Rows are numbered. After the first three, each row is followed by the numbers of the two nearest rows among all rows above it, by straight-line distance, nearest first.
0: [  3  19   7  -2   3  -7  15 -23   9  29  -3  10  -1  -2 -22   1   0 -15
   5  -5   1   2   1  24  -8   4 -16   7 -11  27  -6  -9  -6 -11 -11   4
 -23  18  22 -21   0   6  -3  10   4 -12  -2  10  12   2  -3   0  19 -18
   8  50  12 -15 -18   6   8   2   8 -18  -3   9  -9  11  -1   8  -1 -18
  11 -16  24   2]
1: [  -5  -23   50   -7    9  -18   55 -100   45   17  -33   46  -12   11
  -15   97  -34  -22   -3  -13  -46  -12  -19   10  -47   26  -24   11
  -42  100  -11  -38  -13  -55  -30    8   20   73   69  -13   51   30
  -42   44   29  -23    8   28   42    2  -26  -16   27   22   53   50
   53   21  -61  -15   -2   26   44  -41  -14  -18    0   24    0   39
   -1  -10  -49    2   25   16]
2: [  2  10   8  -2   4  -7  14 -18  10  32  -1  10  -1  -1 -23   4   1 -16
   4  -4  -1   4   3  25 -11   3 -20   9 -10  41 -10  -8  -5  -9 -12   6
 -21  19  25 -25   6   7  -4  12   5 -15  -3  15  16   1  -1   2  23 -19
  10  60  12 -13 -18   7  11   5   6 -17  -1  10 -10  12  -1  12   0 -19
  10 -16  25   4]
3: [  7  11  -5   0   2  -4  10 -17   5  30   1   7   1  -5 -19  -3  10 -13
   6  -7  10  -1   4  18   3   3  -6   1  -9  23   1  -4  -9 -11 -17  -2
 -24   4  10  -7   3   5  -8   3   2  -7  -1   3   7   3  -4  -2   7 -19
   3  37   5 -25 -10  11   8  -7   0 -12  -2  15  -8   8  -2   0  -3  -6
  20 -17  22   1]  0 2
4: [ 12  44 -47   5  -3   7 -26  72 -39  38  36 -31  15 -12 -30 -87  46   2
  10   0  59   8  20  23  41 -20   9  -4  26 -74   9  28  -2  36  10  -5
 -59 -54 -49  -7 -41 -19  28 -41 -23   5 -16 -26 -26   1  18  14  -8 -59
 -52  21 -38 -54  36  31  15 -33 -37  14  11  37 -12  -5  -7 -28  -4  -9
  75 -28  15 -13]  3 0
5: [  4   9  -2   0   2  -3   9  -6  -2  32   3   8   1  -3 -20   0  11 -13
   6  -5   7   1   6  26   5   1 -12   5  -6  14  -6  -2  -6  -6 -11   3
 -27   8  13 -19  -2   3  -1   1   2 -10  -5   8   7   2   0   4  11 -24
   0  54   4 -19  -5  10   8  -2   1  -9  -1  13 -10   9  -2   5  -2 -15
  17 -19  25   0]  3 0
6: [ -1  16  18  -3   5  -8  11   3  10  39  -5  12  -4   2 -28  -9   6 -15
   3   0  -5   7   3  32 -14   1 -27  13  -7  23 -18  -6  -2  -4  -8  11
 -30  14  28 -35   7   7   0  13   5 -18  -6  17  16  -1  -3   5  29 -23
  11  71   9 -12 -16  -4   8   9   4 -16  -2   9 -12  12   0  18   1 -30
  15 -20  30   2]  2 0
7: [ 10 -10  -2  -2   2  -6  26 -62  21  10 -13  22   1  -6  -5  47  -3 -15
   7 -18   4 -16  -9   0  -2  17  10  -9 -28  60  17 -15 -18 -32 -24 -11
  11  23  13  17  18  14 -26   8   9  -1  10   5  18   7 -19 -14  -5   3
  15  22  29 -20 -30  15   2  -4  15 -30  -9   6   1  12  -4  -5  -7  17
 -18  -9  10  13]  3 0
8: [ 11  21 -25   2  -2   0  -1   3  -8  24  11  -4   9 -10 -18 -24  23  -7
   9  -9  28  -4   6  12  21  -2  10  -6  -1 -10  12   7 -12   3 -11  -8
 -29 -16 -17   6 -14  -3  -1 -15  -8   1  -3 -14  -5   5  -2  -1  -7 -31
 -27  22  -8 -42   6  25   9 -22 -14  -5   3  22  -7   5  -6 -18  -6   7
  30 -22  16  -1]  3 5
9: [  13   51  -62    5   -4   12  -31   87  -51   34   41  -40   20  -16
  -32 -100   53    1   12    2   64    9   22   21   53  -23   15   -7
   33  -86   12   36   -1   45   16   -8  -62  -65  -68   -1  -48  -24
   32  -52  -29   11  -16  -32  -31    0   25   15  -15  -68  -58   11
  -46  -55   51   33   15  -38  -47   21   13   42  -15  -11   -7  -35
   -4   -4   80  -32    6  -16]  4 8
10: [ -2 -22  32  -6   7 -15  49 -95  46  11 -30  42  -6   4  -4  87 -26 -21
   0 -16 -33 -16 -18   6 -35  27 -13   5 -40 100  -1 -35 -16 -50 -33   2
  25  57  59  -1  46  26 -39  40  23 -16  10  22  38   3 -27 -17  16  25
  45  40  49  13 -55  -5   1  19  38 -40 -14 -13   1  22  -1  25  -3   1
 -44   3  30  16]  1 7
11: [ 12  36 -47   6  -4   7 -15  49 -32  35  39 -24  13 -13 -25 -76  42   1
  11  -4  48   3  18  19  42 -12  17  -7  18 -44  13  24  -7  26   1  -9
 -51 -41 -44   2 -32 -11  16 -33 -19   6 -11 -24 -22   3  11   7 -12 -49
 -46  22 -30 -46  31  31  11 -33 -30   7  10  32 -10  -3  -7 -28  -6   2
  58 -23  14  -9]  4 9
12: [  5  13  -4   1   1  -4   8  -7   1  32   5  10   3  -4 -22 -12  14 -11
   7  -6   5   0   7  22   5   2  -4   1  -4  22   0   0  -8  -4 -11   0
 -27   2   3 -12  -1   3  -2  -2   1  -7  -3   1   6   3  -3   1   9 -23
  -7  43   2 -24  -6  15   8  -6  -1 -16  -1  15 -11   7  -3  -3  -3  -9
  16 -17  21   2]  3 5
13: [ -2 -23  38  -7   8 -15  49 -98  42  14 -27  38 -10   6   2  87 -28 -20
   0 -16 -31 -14 -18   7 -39  26 -24   6 -40 100  -4 -33 -15 -51 -33   3
  18  59  62  -5  45  27 -41  40  24 -18  10  24  36   3 -25 -16  17  25
  47  49  51  10 -57  -8  -2  20  39 -40 -14 -12   0  21  -2  28  -2  -2
 -45  -1  22  16]  10 1
14: [ -6  26  27  -3   6  -9  10  10   3  49   1   5  -7   6 -36 -30   6 -14
   1   8  -2  17   7  49 -20  -6 -40  23  -2  13 -32  -2   6   7   1  19
 -43  18  30 -58   3   2  14  11   3 -25 -13  24  15  -4  11  15  43 -34
   8  87   3  -1 -11  -5  11  11   7  -7   1  13 -20  12   2  25   5 -54
  32 -23  34  -1]  6 2
15: [  9  15 -19   2   0  -3   7 -11  -1  22   6   3   6  -7 -22 -10  18 -10
   8 -10  19  -6   5  13  14   5   5  -4  -6  22  10   0 -14  -6 -15  -7
 -23  -5  -2   6  -4   2  -5  -4  -3  -1  -1  -6   2   5  -5  -4  -3 -22
 -12  28   4 -30  -5  19   7 -13  -4 -11   0  17  -5   9  -4 -11  -5   5
  15 -17  16   2]  12 3
16: [ -3  10  20  -4   5 -11  19 -27  17  34  -7  13  -6   1 -25   8  -3 -17
   4  -3  -8   5   0  30 -17   2 -25  12 -13  38 -16 -10  -3 -13 -12  10
 -19  25  37 -35  10   9  -3  16   7 -17  -4  23  20   0  -3   4  28 -16
  18  64  14  -1 -23  -2   8  12  14 -20  -5   6 -11  14   1  18   1 -26
   9 -16  28   4]  2 6
17: [  9  37 -32   5  -2   5 -15  56 -30  36  22 -23  14 -10 -27 -75  41  -1
   9  -1  44   5  17  23  34 -12   6  -2  13 -49   4  22  -4  26   2  -3
 -53 -38 -34  -7 -28 -13  20 -32 -19   2 -13 -19 -19   2  13  10  -2 -50
 -43  31 -32 -44  29  26  13 -22 -30   7   9  29 -13  -1  -6 -22  -4  -7
  67 -24  18 -10]  11 4
18: [  6  35 -20   4  -1   1  -8  35 -21  37  20  -9   8  -8 -28 -67  33  -4
   7   0  31   5  16  28  23 -11  -4   2  13 -36  -2  15  -3  27   0   0
 -46 -26 -24 -18 -15  -8  17 -18 -14  -5 -14 -10 -12   1   9  10   3 -51
 -30  37 -29 -37  19  22  12 -16 -21   4   8  25 -12   2  -3 -10  -3 -13
  50 -24  20  -8]  17 11
19: [  11   47  -49    5   -3    9  -29   80  -43   39   34  -36   17  -13
  -32 -100   49   -2   11    3   58   11   22   29   44  -22    8   -3
   27  -81    7   32    1   41   12   -5  -61  -51  -58   -7  -47  -19
   34  -41  -26    5  -17  -27  -27    0   23   16   -7  -63  -52   25
  -42  -51   42   29   16  -33  -49   18   13   40  -15  -10   -6  -28
   -3  -11   76  -30   14  -14]  4 9
20: [  7  44 -29   4  -1   5 -20  64 -31  46  29 -26  10  -8 -34 -89  40  -3
   8   4  44  13  22  33  29 -18  -5   4  23 -59  -5  25   2  36  11   2
 -61 -40 -37 -26 -32 -14  29 -26 -19  -3 -18 -13 -16  -1  20  16   6 -58
 -41  45 -32 -41  31  19  14 -23 -35  13  11  31 -16  -3  -4 -15  -2 -20
  66 -29  24 -12]  17 4
21: [ 11  49 -49   5  -4   8 -25  73 -37  39  36 -33  15 -11 -32 -98  46   1
  11   3  55   9  22  27  37 -22   9  -4  26 -85   6  30   0  40  10  -4
 -60 -55 -45 -10 -42 -17  34 -42 -24   5 -16 -24 -26   0  21  16  -5 -63
 -49  31 -41 -50  38  29  15 -34 -40  17  12  36 -16  -8  -6 -25  -4 -10
  75 -31  17 -14]  19 4
22: [  3  -4  15  -4   4 -10  25 -53  24  21 -12  23  -4  -1 -16  42  -7 -19
   4 -12 -11  -8  -7  12 -16  16 -15   2 -26  60  -1 -19 -11 -29 -21   1
   2  38  36 -10  21  13 -20  18  11 -11   6  12  25   3 -15 -10  16   6
  25  45  29  -6 -34   5   4   8  20 -28  -8   3  -3  14  -1  11  -3  -5
 -10 -10  19  10]  7 16
23: [  7  13  -9   1   1  -3   7  -9   5  29   5   2  11  -6 -19 -22  15 -11
   7  -8  13  -2   4  17   7   3  -1   0  -5  14   4   0  -9  -5 -14  -3
 -25   0   0  -6  -2   3  -5  -4  -1  -5  -2   1   5   4  -2   0   5 -29
  -6  36   4 -27  -8  16   8  -9  -2 -13  -1  17  -9   8  -3  -8  -4  -5
  20 -16  22   0]  12 3
